Stage of each row
[ 167 -148  107  141  -57  -35 -132   70  104    4   26  -25   96   92
   42  -29 -253  -56  -79  126   60   -8  159   18  -16   17    5   78
  145   96  203  177  169  170   16   -6]	13
[ -33 -136  200  312    3  224   41 -297  -39  103 -109   60  253 -141
  247  272 -222  339 -215  248   77  152 -291  237  329  209 -192   24
 -183   64  268  -31  290  -99 -205  357]	6
[ 321   94  -47 -237 -259  -94 -291   10    7  109   14   -4 -110 -197
   50 -118  131 -448 -208 -150 -396   80  443 -305 -548  -14   30   25
  239   38  261  268   18   83  -82 -171]	24
[-179  127   49   50   67  -32  -33 -228  -22    5 -137   39  -62   -3
  190   64    5  394 -354  136  105   11  -52  258  -46  -67 -146  149
   81  276  -26  -62  -79  152 -255  432]	3
[  38   57  120 -132 -106  -79 -446   16   41  252 -262 -251   77 -133
  -30 -291  -62 -449 -333  -87 -142   37  110 -223 -262   36    1  136
   66  -15   -1  229   38 -220  -90 -246]	3
[  65 -143  -93   68  112 -378  -96  255  455 -341  213  174 -108   88
   21 -366  -71  118  -49  126  -80 -246  366 -197 -303   74  242  120
  334 -128  303  138   33  253   60 -281]	8
[-116 -109   41  -29  212   71  261   47 -332  172 -385 -248  305  302
  -89  479 -193  309  532  276  484   28 -269  337  418   18  333  -32
 -286  -83 -100 -287   -9   67  168  245]	15
[ -78   91  -92 -445   -9 -219  -76  103  -39   29  -94  -92   14  115
   -2   57   -2  -67  203   17   -2  -85  150 -247  -35 -153  484    9
  -62 -249 -132 -167 -230  -15  270 -217]	23
[  52  247  -14 -129 -118   99 -135 -163 -321  197 -248  -79  -23 -270
  128  353 -155  -59 -485  -21 -119  246 -122    9  -68  -10 -118  121
  -61   25  -30  148  101 -116 -171  204]	23
[-233  291 -139 -231  141  -97  -85  200 -249   14 -315 -171  -68   67
  -60  235 -379  134 -314  131  229   36 -212   51   79 -138  255  197
  -52 -110 -424   19  -14  -58  134   22]	19
[ -27  173  -16 -248  -54  -76  -22 -107 -226  125 -243  -57   25 -151
   95  309  -60  -11 -240   -7  -90   97  -68  -90  -45  -75   79  102
  -92 -102  -62    2  -51  -51  -73  112]	24
[ -44  146   32 -302 -109 -138 -181  -47  -42   41   13  -36   -5   94
  149  106 -140   48 -188   17   15  -24   35 -128   89 -269  201  106
  -29    0 -191  -85 -138   -4  109   24]	23
[ 133  -64  -97   14  176 -140  -53  -28  -93   53 -112 -213   35  -18
  -22  274 -202  131   95  -44  182  141  -52  -13  265  208  224   89
 -128 -410  237   60   -8 -151   99 -176]	10
[  82   57  164 -211 -271  -97 -558 -194   77  373 -225 -273   -1 -163
   40 -376   84 -676 -330 -265 -250  104  404 -276 -375  -38 -107   98
  172  104   85  263 -183  -95  -94 -231]	1
[  34 -152  106  284  124  241  208 -420 -304  208 -224 -108  272 -122
  193  678 -225  463   89  142  281  314 -397  370  623  302  -99  -18
 -381 -163  340 -127  164 -150 -120  404]	9
[ 401   80 -238 -138  167  -56 -276  228 -280  161 -139 -434  -98   73
 -244  173 -152 -154  197 -150  196  213  121  -26  -23  171  329   73
   19 -324  158  231   35 -167  182 -348]	13
[ 309  321 -132 -435  -62 -177 -444  116 -287  193  -71 -355 -156   25
  -75  109  -61 -243 -239 -246  -16  141   62 -217 -143 -195  234  192
   20 -112 -184  170 -103 -229   43 -220]	23
[  91   49 -187 -208  121   13 -105  125 -213  125 -151 -289  -26  164
 -130  213 -166  -18  363    9  246  131  138   36  126   75  437  -41
  -55 -260   16  -27  -93  -29  342 -197]	16
[ 249  112   73 -248 -224  -65 -222 -178 -207  254 -106 -148   36 -127
  109  197   50 -253 -189 -165 -175  157  108 -153 -128 -107  -12   85
  -25   23   91   97  -57  -59 -127   44]	24
[-155  163  -37   11   -8  -12  118  -40 -146  -37 -181  120  -79   17
  126  224 -108  272 -289  214   69   21    6  271 -182 -125  -67  117
  138  321  -94  -14    6  364 -167  465]	20
[ 231  140 -276 -176  210 -606 -393  326  401 -424  453    2 -444  291
  -22 -458   16  293 -224 -110   51 -261  420 -236 -338 -194  364  294
  462  -89   62  164 -225  178   80 -372]	6
[-134  141  -32 -341   33  -26  -95  198 -274  204 -380 -274  160   90
 -113  195 -218 -151   91  103  148   27 -168  -79   84  -78  399   49
 -211 -197 -315  -93  -12 -187  212 -131]	21
[ 429  -58  -59  133  107  -27 -203  188   15  -63  171 -108  -46  174
  -49  -26 -105  172   39   81  130   26  121  103  -94   79  100   87
  189   82  290  189  226   74  -39  -25]	10
[ 254 -176   20  177  114  160  122 -316 -267  235 -138 -182  200  -27
   79  476   76  311  421   39  204  270 -134  308  329  332   53  -89
 -256 -133  492 -133   64  -76 -121  253]	8
[ -66  -85   83  277   40   84  226 -442 -228  132 -250    0  110 -156
  228  619 -256  358 -173   80  201  277 -181  358  413  161 -241   83
 -157  -22  273   -1   16  150 -178  479]	13
[ 390  -63   58  -47  -87  -45 -299 -105 -153  244   19 -329   45  149
    6  179 -136 -153  111 -173  173  191  161   24  185  -29   77   76
   -1  -19  193  131  -60  -10   67  -79]	14
[-608  377   33 -309  224   28 -151   51 -304  226 -707 -313   52   20
  -76   91 -346   87 -501  198  310    2 -402  114  106 -202  117  234
 -149    0 -735  -76 -122 -254   56  170]	0
[  -1  -75 -106 -128  -30 -101  -76  -10   65   34  -44  -67  -45   52
   17   35 -120 -142  232  -12   38   55  386  -90  -11   74  299  -49
   81 -205  193   26 -169  175  293 -211]	16
[-314  200   34 -342  129   66 -231    5 -213  275 -442 -350   93  138
  -69    2 -117   -7  -13  100  263   14 -149   44  123 -122  282   57
 -158  -41 -423 -167 -178 -248  176   -3]	1
[ 163 -235   33  113   42 -166  -87  141  290 -130  143   48   88  116
   26 -189  -99   50  147  145   -3 -126  232 -105  -71  121  199   27
  145  -96  353   76  127  129   79 -194]	9
[  41  -14 -133   56  215 -218   85  144  -18 -141  -77  -37  -84  153
  -50  148 -159  294   39  118  224  -41   93  150  -44   21  173  146
  148  -56  109   62  -27  273   15   73]	13
[ 110  169  -34 -275  -53   13 -103  -88 -271  147  -60 -130   -7   92
   86  286    1  118   20    8   77  100  -11   57   47 -167  176   39
  -77   68  -87 -115  -95    2   21  183]	23
[ 102 -153  -28   25  -94   68  -50    1   56   82  -55  -21   48    8
   18    4  -95 -207  247   74  -32   80  392   -9 -120  165  161 -108
  125  -37  335   93   29  222  177 -108]	15
[-175   19  124 -311 -184 -238 -149  -38  179  -25   28   85   83   55
  200  -57 -166  -91 -196   65 -115 -154  131 -318   54 -277  238   86
  -11  -81 -156  -99 -154   39  170 -112]	23
[ 162 -116  200  -14 -324  212 -137 -140  -63  276  -67  -23  206   26
  134   22    5 -304  123  105 -112  101  250   54 -137  -18  -31 -116
   33  328  210   13  110  185  -25  179]	20
[-264  130   63 -307  -43 -137 -377  -38  263  -14   50  -39 -123  244
  137 -415  -49   25 -199   71   71 -184  325 -122  -98 -319  207   83
  215  197 -276  -98 -315  101  205  -52]	1
[ -75   42  -14  -56  -74   -3 -146  133   95  -63   15   59  -40  121
   74  -81 -262  -17 -151  193   35  -50  221    1 -108 -111  144   37
  189  149  -62   74   52  221  162    7]	18
[ -27   94 -195 -402  -37 -275 -322  153  125  -21   59 -162 -175  139
  -36 -147 -172 -255   99 -126   21  -29  433 -329  -47 -104  508   41
  122 -330  -69   41 -303   21  462 -508]	18
[ 110   97   12 -431 -188 -491 -450  251  374 -199  400   33 -188  381
   91 -472  -33 -144 -169  -62  -87 -326  498 -403 -291 -521  372  191
  362  152 -215   23 -283  257  222 -308]	22
[-209  220  -43 -133  114    0   24  174 -327   97 -424 -162   68   66
  -70  301 -313  134 -220  215  236   41 -293  177   39 -109  149  162
  -93   40 -370  -15   81    4    5  204]	19
[ 194 -148   95   -4    9  -13 -240   11   34  169  -65 -216  211   21
   -6  -49  -72 -111  163   17   32   51   -7 -112  111  182  199    0
 -124 -200  246   28  126 -249   49 -231]	6
[-190  268 -130  -97  223  -44  -71  -89 -270  122 -425 -207  -90 -149
  -14  214  -73  235 -324   26  146  150 -221  166  -31  103   35  178
  -76 -111 -126   20  -71 -167 -160  156]	3
[ -83 -148  100 -148 -160  -65 -155  248  283  -48   76   67  131  294
   32 -323 -170 -214  220  257    2 -229  379 -155 -149 -167  358  -67
  175  141  -38  -57   11  275  329 -182]	18
[-158  -56   92   38  -81   93  -14 -244    7   46   -6   36   76   59
  241  260 -352  193  -98  149  172  103   36  123  396  -52   43    1
  -70   11   29  -80  -39  119  187  181]	16
[ 226  111   83 -310 -179   23 -378  206  -97  177  -20 -188  107  119
  -24  -88 -117 -310  -78   42  -76   -9   70 -214 -147 -197  236   46
   16   87 -147   79  133 -146  111 -169]	23
[ -48 -273  178   39  -68 -123  -88   20  397  -62   94  123  202  141
  120 -362   54   -6  212  219  -74 -226  260 -118 -119   39  197  -49
  105   64  264 -105   23  157   51  -97]	5
[  11   -3   32 -127  -27  117  -35  -64 -237  214 -163 -198  134  193
   26  284 -144   45  272  104  248  115    6  172  232  -60  230  -51
 -136   42  -48 -143  -62   62  177  138]	18
[-128  187   38  -67  106  -25 -209  -40 -201  202 -412 -251   56 -130
  -19   89 -158   13 -420   36   94  106 -272   57  -12   47  -34  206
  -96  -43 -169   94   55 -251 -181   78]	3

Levels
[   9   99  -64  -41   29   -4  -78    1  -67  147   20   84 -133   39
   93  104   86 -117  138  110  -35   -2  -72  -96  107   23  162  -35
    5   62   45   59   33   18  -42 -144]	23
[ 104  121 -139  -98  212  133  -56   15   45  160  -30  112   13    9
  -17   -6 -108  -22   -4  -65  -25  -95  166 -176  103  -52 -206  -55
 -159   43 -162   49  -27   -9   -2   15]	27
[-112 -166  141 -169  -73  -19  -80   -5   62 -107  -91  -83    8  -59
   40  -18 -154  218 -167   14 -172  148  -49  -51   41   -1 -214  136
  191   65   -4    6  164 -232   92  -71]	4
[  31  127  -95   -1   67  -57  -17   10  -93  158   62  134  -60   68
   60   89   93 -116  254   17   45 -103    3  -90   71   17  191  -90
  -47   55   19    5  -55  163  -47  -40]	23
[ -59 -130  110 -111  -70 -135   97  -17    9   46   14  -90  193   -5
  -70  -12  -70  293 -112  -95   11   19  -45  -73   49   12   17   98
 -142  103   11   80  -84   41   -2  -55]	12
[ 12  95 -33  16  32 -85  -6  30 -60 149  43  99  -8  74  34  46  78 -13
 203   8  16 -66 -11 -45  46   7 154 -51 -61 103  23   2 -85 155  -2 -47]	25
[ 11  22  -4  -3  39 -61  -3  -3 -19 107  58   8  18  11  -4  45  13 -15
 121 -19  47 -75   4 -81  23  37 179  44 -88  78   0  24 -32 142 -54   2]	18
[  -3   75  -59  -53    4 -136   96    0  -49  157   89   96   40   60
   14   62   72   -9  202    4   34  -99   28  -77   80   29  137  -69
 -121   44   22    4  -91  161    5  -45]	21
[  40  108 -107   32   77   29  -83   29 -110  119   55   72  -98   64
   17  144   61 -168  128   11   74  -46  -55  -65   47   16  212 -132
  -29   14   37   15    6  167 -129  -71]	18
[ -62  -18  -35  -82  -37  -76  104  -57  -12  134   66   23   25   50
  -77  133   13  -38  113   23   78  -94  -27   44   25   15  152 -109
   18  -34  117   17  -57  155  -56   20]	13
[ -69  -38  151  -35 -106  -96  107   76  126  133  -59 -117  165   36
 -123  -39  -81  324 -192   18 -121  128  -56   93   53  -35 -158   85
 -138  179    7   23 -134  -58  106 -141]	32
[ -57  -31  -53 -151   -9  -28  114  -77   14  171   30   29    4   36
  -82  135  -49  -63   49    3   50  -81   26    7   52  -11   17 -120
   60  -57   98   32  -55   70  -55   22]	14
[-158 -142  151 -248 -137  -17  -10   54  212 -269  -93 -150   47 -184
   76  -74 -242  311 -298  138 -352  254   16 -102  139   38 -507  260
  113   -5 -158  -66  373 -512  246 -188]	2
[ -14  -17  -13    0   66   12 -157    8  -66  -44    8   62  -51   47
   30   61  -18  -17  137  -36   21  -56  -31    6  -56    5  106  -75
  139   30   32  -44   80  135  -29   90]	4
[  68 -141  -78 -380  178   50  116 -230  205  239   53   26  227  -53
 -147  -84 -136  197  -72  -33   56 -313  231 -179   43    9  -62  101
 -380   -9  -72  266  -83   84   44  252]	9
[ -51  -36  -32  -87  -20  -85   41   -2  -61    9   46   63   86   70
  -41   76  -10  102   69  -55   46  -55  -28   11   19   -9   32 -153
    4  -23   53  -18  -23  142    5   10]	7
[ -88 -108  252  -66 -138  -73  -86  144  -27  -14 -191 -152   53  -14
   67  -70 -142  410 -393  -85 -256  398 -169 -136  150  -58 -334  205
   67  277  -45   51   -8 -355   70 -393]	27
[ -32   40  -53   -1  -26  -88   83   11  -46  101   93   32   35   61
  -65  129   43  -45  134    6   87  -75  -34   34   23   26  181 -130
  -53  -20   72  -30  -50  207  -60  -19]	15
[ -55  -49  156  -59  -76  -65  -53   56   36   85  -86  -74   17    3
   35  -36  -43  233 -143   42 -166  177 -105  -54   84  -12  -82  165
   -7  213    9   67  -17 -156   73 -209]	27
[  46  224 -194   15  111   37  -30   44  -43  111   72  175 -103   47
   52  121   72 -216  261   93   17 -111   49  -66  105    8   84 -168
  -56  -39  -51  -52   49  109  -22  -52]	25
[  79  125 -279 -283  215  146   75  -83   14  248    4  198  -58   14
  -20  119 -121 -221   36  -51   18 -170  245 -236  191  -59 -288 -233
  -65 -146  -97   67  -18  -49  -53   13]	20
[-28 -29  30 -26 -18 -97  66  -2  -1  85  58 -30  87  15 -58  45 -15  75
  53 -41  53 -53 -11 -33  15  28 131  25 -93  61  26  12 -57 140 -37   0]	15
[-66 -17 -31 -87 -45 -52  67 -23 -34  45  40  10  33  24 -40 121 -15  27
  37  12  40 -24 -59  -4  66   7  69 -93  12 -40  64  15   8  63 -48 -56]	11
[ -32   39  -44   44   -2  -24  -32    7  -99   37   55   21  -45   44
  -10  158   42  -89  143    4   98  -46 -107   12   15   21  247 -101
   54   -5   78  -15   17  168 -128  -31]	12
[  25  167  -71   62  116  167  -72   63  148   54  -30   -6  -77  -58
  -34   54  -97 -115   41  127  -72  -22   60   16   60  -14  -94   51
  -26   27 -130  -56  120  -83   -3   -7]	32
[ -35   -5 -100 -294   97   62   94 -138   41  250  -70  116 -119  -23
   26  105 -162 -196   67  -35  -45  -90  193 -180  153  -54 -270  -64
  237  -64   16   50  -29 -174  -35   30]	21
[ -26   -1  -11  -46   43   -4 -140   17  -29  -62    7   48  -74   37
   61   59  -23   -7  123   26  -55  -21  -18   11  -29   25   29  -70
  130   18   21  -69  129   62   33   55]	1
[ -70   39  -42  -52  -68 -117  178   14   67   30  112    0   88  -16
  -65   88   -6    4  112   74   16  -68   37   16   65   52   51  -32
 -102  -66   -7  -73   37   84   36  -30]	15
[ 100   20  -69 -127  234  179 -104  -79  157   72    0  -27  -14 -163
   19  -45 -171  -75  -14    4  -21 -153  195 -290   71   39  -54  266
 -175   40 -220  111  154 -101  -55  114]	17
[ -59  -44  -27  -78   -5  -75   20  -25  -67   29   34   83   42   82
  -35   88  -13   38  134  -65   58  -86   -9   43  -20  -14   56 -168
  107  -25   86  -39  -34  170   -7   74]	6
[  11   -6    2  -13   55  -22  -19  -41   23  117   59  -19    5   -8
  -27   49   -1  -41  115   14   60 -110    8  -56   -8   45  224   79
  -76   69   17   48   -9  147  -71   62]	16
[-104 -169   90 -208  -39  -71   57  -55   35  -11  -63  -15  100  -17
  -26   -6 -176  207  -77 -115  -62   19   52  -57   35  -36 -234   31
  170   25   14   -3    0 -101   57   41]	6
[ -81  -41   46  -12  -60  -38  -75   38  -90  -95  -16  -22  -19    5
   43   93  -32   81    1  -16  -14   88 -139  -30   44    4   51  -14
  137   27   34  -24  101  -19  -47 -113]	8
[ 19 151 -47 120  70  71 -53  82  26 128 -13  30 -48  65 -65  92 -14 -83
  93  44   8 -21 -21  98   8 -37  42 -93  -5  73  -8 -59 -42 108 -44 -17]	32
[-115  -79   57  -94  -77  -38  -13   -9  -37  -59  -40  -24  -22  -19
   27   95  -82   69  -15   -7  -42   82  -89  -28   62   -8  -48   -2
  218   -1   55  -19   94  -98  -25  -85]	8
[-31  14   9 -14  -5 -71   9  14 -75 107  13  18 -31  37  12  93  -7 -44
  96 -55  27   3 -30 -64  46   4  94 -33  73  62  51 -15 -49  81 -73 -61]	18
[  -2  124  -26  106   42    6   11   48   46  180   16   36   -5   87
  -99   80   16  -58  162   48   38  -80   -8  151  -27  -27  117  -96
  -22   82   47  -54 -114  191  -21   47]	32
[ -10   54 -132  -73   83   47   43  -51  -36  130   39   83  -51   33
  -55  163  -53 -194  139  -39  107 -134   63  -34   43  -16   44 -171
   85  -90   38  -18  -15  123 -121   67]	14
[  -2   74  -27  -19   25  -83    4   15  -72  166   15  103  -26   77
   38   59   46  -26  181  -20   10  -48   -4  -56   61  -11   92  -71
   13   96   42    0 -103  114  -12  -50]	25
[  28    8  -63   -6  138   73 -172  -21  -48  -27   23   78  -52   18
   23   56  -31  -69  166  -38   60 -130   17  -49  -50    9  132  -52
   76    9  -16  -14   93  156  -61  146]	5
[  10   -3  -29  -45   83   23 -176   36  -84  -43  -14   64  -56   68
   50   55  -35   25   60  -55  -31   -4  -24  -27  -27   -2   -7 -125
   93   39    9  -43   77   86   -4   36]	1
[ -12   72  -67  -68  105   75  -44  -62   15  221  -51  120 -168   40
   23  106  -50 -230  203   33  -14  -95   83  -12   37  -47  -23  -77
  249   24   60   -9  -36    2  -41   73]	27
[ -40  -39   61  -46  -67  -92   10   14  -32  110   24  -52   21   40
  -20   66   26   90  -36   22  -15   60 -108  -27   46   27  138   22
  -58   96   80   59  -37   60  -32 -137]	17
[ -87  -65  -68 -200   58    6  117 -156   23  115  -12   97  -26  -13
  -43  124 -150 -141  195  -80   78 -188  147  -30   31  -41  -90 -101
  298 -111   72  -24  -27   23  -61  203]	9
[  -9   29  -36 -167   41   -4   80   -7   85  184  -34   65   52   27
  -43    4  -90   79  -31    2  -85  -22  110  -66  111  -47 -235  -43
  -59   42  -41   33  -72  -71   84  -45]	27

Stage of each row
[-101   24 -144  111   57 -248 -293   12  193  -76    8  -46 -100   39
  -57  -15  -74  121   44  207 -145  197  -92  268 -170  -73 -221  -53
  -76 -119 -312  -72   75  -99 -155  136]	1
[ -60  -29    2  -50 -143   63  -94  -25   27   97   57  -41    9  -14
  -34 -250  -42 -155  -53   60   34   -2   70  -14  133  -25  -66 -108
 -109   28  121  -41  -76  -15  -67   20]	21
[-248   63  -30  -34  -47  275 -127 -195  -61  204  123   30  337  -17
 -118   35   87   23  269 -241 -173   20   52 -175  193  133   62  114
 -116   27  -30   79  -42  -81   45  188]	17
[   2 -128  -23    0  -59   40 -109  -39   10 -137  -73 -170   10   20
   10 -218  -44 -143  -45  185   75  -95   43   74 -177 -208  -30  -32
   -4 -424   86  -85 -196  -77  -71  -92]	12
[ 215  211  -39 -109 -335 -164 -125   89  358 -244   47  172 -152  195
  215  238 -256   -9   24  301   94   50 -103   18   53 -231 -524  118
  -24 -208 -273  -94 -197  189  241  -13]	10
[  23  -16    5  -35 -235  -37 -110   23   66  -94  -12    0  -77   32
  136 -224 -148 -240  -68  162   65  -71   -3  -51    0 -199 -163   34
  -39 -247  113  -60 -142   56    1 -105]	11
[ 185  215  -26 -115 -381 -252 -152   47  204 -189   16  261 -192  190
  263 -125 -275 -263  -49  257  104  -93  -55  -98   70 -296 -455  258
  -90 -235   20  -77 -103  278  209 -136]	11
[  -4   -1   27  -45  -24  371  -48 -171   37  107  -18 -100  176  -28
  -17  164   37   -1  245 -181 -153  142   74 -220  210   91   23  166
   30   11  -27    2  -52 -142  116  157]	17
[  24 -159   54   -7  -29  186  -47   21   76  -34 -116 -216  -83  -48
   25  -62  -90 -190  -16   92   37  151  141   27   22 -141  -93 -149
   52 -131   54 -136 -157 -137  -94   35]	20
[  97   -5  -71 -175  -54  130   45  -46 -129  -59   22  -91  218 -121
 -100  134  118  168   55  128  -23 -148  -22  -98   30  132   34  250
   12  -17   41  182 -228  -49   34  -54]	15
[ 201   39  -56   32  -42 -150 -186   69  334 -168  -98  -66 -287   56
  126  173 -176   43   23  254  -86  307  -67  122  -24 -126 -379   74
   69  -60 -276 -147   39  -50   22   85]	3
[ -67 -158  -44   11   -9   18 -106   78   82  -48  -24 -208  -50  -14
 -101 -109  -24  -34  -92  216  107   45  113  220 -110 -125 -128 -298
   -9 -170  -12 -123 -211 -113 -191   27]	22
[-184   -7  -47  -59  -72   22 -109   54   12  -49   65  -23  137  -16
  -96   93  -49   13   61  133   31   16   53  126  -46  -83 -178 -138
  -87 -138 -159    5 -253  -20 -102   77]	18
[-108   98  -30  -50 -121  200 -161 -217   11  108  107   42  256   75
  -39  -56   25  -27  223 -152 -117  -49  -17 -183  148   49   17  197
 -124 -143  -21   29  -20  -21  141   86]	15
[   7 -102   38  -66 -200   68   84  172  -85   33  -64  -24 -102 -262
  153  -18  -65 -182 -102   78  -41   58   79 -223  196   18 -105   91
  108  263  275  101 -173    3 -140  -48]	8
[  38   -5  -67 -179 -127  -81    6  164  -91 -208    0  -32   70 -108
  -35  159  -49   50  -52  324   90 -122   -2   63  -88  -60 -206   89
    3 -118  -47  128 -352   57  -83 -119]	16
[ 281  304  -65  -78 -250  -36 -160 -213  451  -54  101  247  -46  323
  149  148  -96   83  163   98  -20   76  -94  -64  193 -108 -399  269
 -103  -99 -254 -126   32  139  445  150]	8
[ -72 -222   -5    8   62  123  -64  -36  -29   -5  -79 -256   18  -52
 -127 -270   32 -139  -86  151   79    2  161  175 -123 -133   44 -250
  -31 -211  124 -106 -179 -177 -204   17]	20
[ 166 -134    1 -121  -47  157   16  -19  -19 -149  -71 -258   49  -75
  -41  -28    9   -3  -51  235   75  -66    6   35  -75  -47   21   21
   35 -239   39    8 -238 -120  -23 -108]	16
[  45 -169  -87   69  151   18 -117 -126    3   67  -70 -270  -42 -139
 -123 -262  128   87  -50  115 -169  104  -34  101  -68  119  162   31
   -4   46   70    4  131 -262 -189   58]	2
[-245 -292   17  139   94  300  -72 -158 -100  258  -33 -280  105 -195
 -105 -396  158 -135    0 -159 -147   92  133  -44   50   82  303 -180
   -5   45  290  -37   33 -308 -263  133]	6
[ 166    4 -110   14   28 -143 -174  -69  229  -86  -17 -109 -127   51
  -42  -48   -4  150  -24  269  -69  128  -93  203  -85  -19 -163   42
  -41  -73 -187  -75   66 -104   -9   69]	3
[-281 -328   53   31  -49  270   21   43 -353  135  -65 -287  141 -347
  -33 -382   69 -273  -86  -82  -65  -99  123 -191   23   53  324  -80
   58  -31  461  116 -190 -203 -361 -110]	12
[ 142  405 -104 -116 -203   90 -201 -327  260   42  157  315  233  310
   56  271    0  167  391 -153 -162  -21 -103 -275  269   56 -262  550
 -130  -90 -249   21   68  152  522  178]	13
[ 179 -181    0  -20   41  284   83  -76   83  -16 -112 -274   11 -130
   -7  126  117  112   16   87  -50  112   69  -40   38   54   59   27
  156   19   63  -14 -162 -234   -1   81]	8
[-243   65 -100  -65 -130 -113 -182   55  -51 -110  111   74  196   35
  -86   20  -60    9   72  164   39 -141  -11  113 -138 -127 -199  -13
 -134 -298 -146   59 -269   75  -85  -14]	15
[  76  -32   15  -48 -153  159  -27   46   91  -94  -50 -100   -6  -55
  115  188  -89  -27   72   74  -33   79   -1 -132   76  -52 -144  101
  104 -107  -38   -4 -200  -50   48   -1]	11
[  66  -24   34  -62 -185   36 -116   82  106 -198  -68  -92  -85   35
  133   30 -216 -193   10  191   71   46    0  -16  -40 -230 -244   18
   26 -345  -69  -98 -213   15   16  -92]	15
[ -48 -167  -31   92   57    4 -121   37   -6   54 -106 -210 -141 -201
    9 -163  -19  -75  -41   59 -180  216   15   -1   12   44   17    8
   62  116   90  -13   89 -195 -252   49]	2
[ -89   53 -112  -63 -151 -125 -107  -60   46  -20  147   88  138   49
  -85 -169   50   71  -52  212   61 -185  -39  134  -62  -56 -112  -41
 -170 -132  -24   49 -175   51  -16   18]	9
[   5  -64  -32 -130 -119  -16  -52  -14  -39  -77   60 -104   88  -25
 -108 -246   -6  -60 -126  278  133 -163   -3  146  -75  -76  -25 -115
 -141 -195   49   24 -218  -14  -92  -91]	18
[ 145 -234   26  -60  -37  191  -10  -34  -33 -156 -111 -365   11  -81
  -14 -191   -6  -97 -101  226   91  -86    7   37 -140 -100  117  -43
   62 -378  131  -45 -223 -180  -80 -162]	14
[-498   -3 -113    5 -168 -176 -255   68  -58  127  283   66  209   14
 -237 -374   -9  -40  -94  139  100 -171   15  283  -72  -50  -97 -451
 -321 -103  -57   18 -191   51 -303   56]	22
[ 345 -294   20   93  193  237  -44 -129  193  -54 -259 -518 -245 -121
   20  -98   44   37  -49  143 -145  318   -3   57  -51   37  145   14
  198  -67   31 -161  129 -403  -78   46]	2
[-208    6 -151  -51  -54 -128  -73  -15 -129   -5  100   89  222  -48
 -149 -112  127   95  -16  173   21 -230   42  117 -129  -26  -64   23
 -124  -87   61  131 -241   30 -137   22]	10
[ -76  -62  -49  -14 -123   -7  -98   42   81 -117   35  -86   54    7
  -11  -15  -48   11  -26  214   67  -49  -14  130 -121 -138 -135 -134
  -31 -273  -94  -29 -258  -41  -76   -7]	10
[ 263 -191   25  -34   71  380  135 -114   60   84 -144 -302  -25 -214
   13  146  160  121   38  -12 -145  203   79 -180  197  196  131  153
  211  257  156   26  -41 -282   29  111]	6
[ -15 -114    6    1  -88  213  -19  -17   98    5    7 -174   58  -86
   11   76   12   45   29   57  -33   85    5  -22   54   13  -14  -98
   51  -54  -35  -13 -181 -151  -34   79]	9
[-263   52 -140  -79 -109  -94 -117  -14 -177    3  155   97  298  -46
 -153  -95   86   83   42  106   -5 -262  -15   39  -86   18  -34   72
 -155 -136   20  175 -235   61 -109  -17]	12
[  27  131  -34  -64 -259  -43  -91  -83   91   53   81  191    6   57
  113 -165  -58 -130   15   44  -24  -70   -9 -161  180  -55 -176  201
 -105   27  117   18  -33  123  127   15]	9
[  14 -147  -20   80   64   73 -101  -31   63   52 -118 -185 -127 -120
   20 -114    9  -67    6   38 -145  213   66  -10   29   -2  -23   32
   75   63   89  -69   64 -188 -140   91]	4
[-203 -135  -80  121  232  301  -85 -232 -165  364  -19 -200  212 -282
 -182  -60  282  169  220 -334 -438  213   49 -219  203  400  349  218
   45  412  150  150  240 -347 -185  265]	2
[  64  -23    9  -41 -157  121  -39  -78  -12   17  -44  -24    6  -37
  106 -159  -29 -179   20    0  -39  -45   40 -213  116  -51  -18  208
   17  -78  222    8  -73  -12   55  -44]	11
[  55   23   13  -94 -182  179   31  103  -11  -42  -51  -12   31 -153
  143  346  -79  -10  133  -18 -109   96   18 -302  205   55 -164  275
  154  108   17  109 -204    0   52    5]	12
